Below is a small trained network, with its code and all its weights. Each question gives an input and a class and asks what happens when units are switched off, that is, made to give their printed mean instead of their output.

import numpy as np


def w(rows, s, z=0):
    codes = np.array(rows[::2]) - 128.0
    scale = np.full(codes.shape[1], s)
    scale[-1] = z or s
    return codes * scale


def norm(h):
    return h / np.sqrt((h * h).mean(-1, keepdims=True) + 1e-5)


def f(y):
    return y / 2 * (1 + np.tanh(0.7978845608 * (y + 0.044715 * y**3)))


def log_softmax(a):
    a = a - a.max(-1, keepdims=True)
    return a - np.log(np.exp(a).sum(-1, keepdims=True))


def net(x, mask):
    res = np.array(x, float).reshape(1, 2) / 4 @ E
    u = 0
    for l in range(3):
        y = f(norm(res) @ A[l][:, :-1].T + A[l][:, -1])
        res = res + np.where(mask[u : u + 3], y, B[l][:, -1]) @ B[l][:, :-1]
        u += 3
    return log_softmax(norm(res)[-1] @ U[:, :-1].T + U[:, -1])


A, B = {}, {}
E = w([
[94,186,174,131,59,218,220,98,182,254,85],'x0',
[194,129,67,221,143,8,126,216,221,148,154],'x1',
],0.0093)
A[0] = w([
[2,177,178,208,147,181,180,134,158,168,14,6],'L0N0',
[132,86,106,112,81,155,253,137,195,136,141,153],'L0N1',
[99,98,174,154,114,185,44,117,54,95,74,101],'L0N2',
],0.0068,0.0017)
B[0] = w([
[252,148,108,52,184,89,74,141,188,26,27,254],'L0N0',
[153,37,149,136,100,129,163,228,2,167,103,211],'L0N1',
[85,91,117,104,96,50,77,178,50,198,147,231],'L0N2',
],0.009,0.006)
A[1] = w([
[98,34,195,34,92,195,74,30,111,131,108,38],'L1N0',
[89,2,140,143,137,83,121,190,147,135,204,254],'L1N1',
[113,96,117,136,225,109,85,118,18,35,207,104],'L1N2',
],0.0071,0.0026)
B[1] = w([
[45,153,109,254,140,64,96,158,151,237,159,214],'L1N0',
[83,55,166,172,80,184,160,141,39,146,95,249],'L1N1',
[173,72,143,76,98,38,179,70,72,179,57,254],'L1N2',
],0.0089,0.0085)
A[2] = w([
[38,59,169,5,120,89,114,204,15,88,62,115],'L2N0',
[146,137,97,167,143,86,208,157,116,181,138,138],'L2N1',
[81,90,90,254,76,79,143,144,117,243,168,7],'L2N2',
],0.0059,0.0018)
B[2] = w([
[178,107,217,86,85,64,61,245,97,92,111,246],'L2N0',
[61,157,164,93,133,91,103,150,15,108,92,169],'L2N1',
[95,197,40,165,118,110,23,160,246,59,203,218],'L2N2',
],0.011)
U = w([
[228,74,154,66,78,73,180,168,4,178,13,252],'0',
[67,210,81,178,93,49,43,233,86,179,151,231],'1',
[134,128,180,66,19,123,68,211,75,29,74,96],'2',
[93,178,44,118,84,220,124,16,218,133,122,4],'3',
[48,173,55,90,240,148,225,49,177,189,119,4],'4',
[133,202,131,149,189,202,242,58,141,63,254,4],'5',
[87,141,58,171,207,214,210,82,157,143,210,4],'6',
],0.0067,0.0034)

Each question gives the input, the list of numbers given to net, and the class t.
The units are the neurons (one row each of A and B). Each row of codes is followed by its name. A weight is (code - 128) times the scale printed after its matrix; where a second scale follows, it is the last column's (A, B and U).
mask holds one flag per neuron, layer by layer. A switched-off neuron (its flag False) gives its mean, the last column of its row in B, instead of its output. The means were averaged over made-up inputs and are rounded, as every weight is.
A unit's drop is (log p(t) with every unit on - log p(t) with that unit switched off) / (log p(t) with every unit on - log p(t) with every unit switched off).
The circuit of an input: a set's keep is (log p(t) with only the set's units on - log p(t) with every unit switched off) / (log p(t) with every unit on - log p(t) with every unit switched off). Starting from all 9 units, units are removed one at a time, each time the one whose removal leaves the highest keep (on an exact tie, the one counted first), for as long as the keep stays at least 0.8.
units of the circuit, in order: the units of the circuit, biggest drop first
top k neurons: the k neurons with the biggest drops, biggest first
drop of u: that unit's drop, to one decimal
input [-6,1], class 0: units of the circuit, in order -> (L1N2; L2N2)
input [8,6], class 0: top 2 neurons -> (L0N0; L1N0)
input [-4,2], class 0: units of the circuit, in order -> (L1N0; L2N2)
input [5,4], class 0: top 3 neurons -> (L0N0; L2N2; L1N0)
input [-4,-7], class 1: top 2 neurons -> (L1N0; L0N0)
input [-5,2], class 0: top 3 neurons -> (L1N2; L1N0; L2N2)
input [-5,-6], class 1: top 4 neurons -> (L1N0; L0N0; L0N1; L2N2)
input [-7,-2], class 0: top 2 neurons -> (L1N2; L2N2)
input [-6,-8], class 1: top 2 neurons -> (L1N0; L0N0)
input [-7,1], class 0: top 2 neurons -> (L1N2; L2N2)
input [4,-6], class 1: top 2 neurons -> (L1N0; L1N2)
input [-4,-1], class 0: units of the circuit, in order -> (L1N2)
input [-6,-1], class 0: top 3 neurons -> (L1N2; L2N2; L1N0)
input [-7,2], class 0: drop of L1N0 -> 0.2
input [5,-8], class 1: drop of L1N2 -> 0.1
input [-8,3], class 0: drop of L2N2 -> 0.2
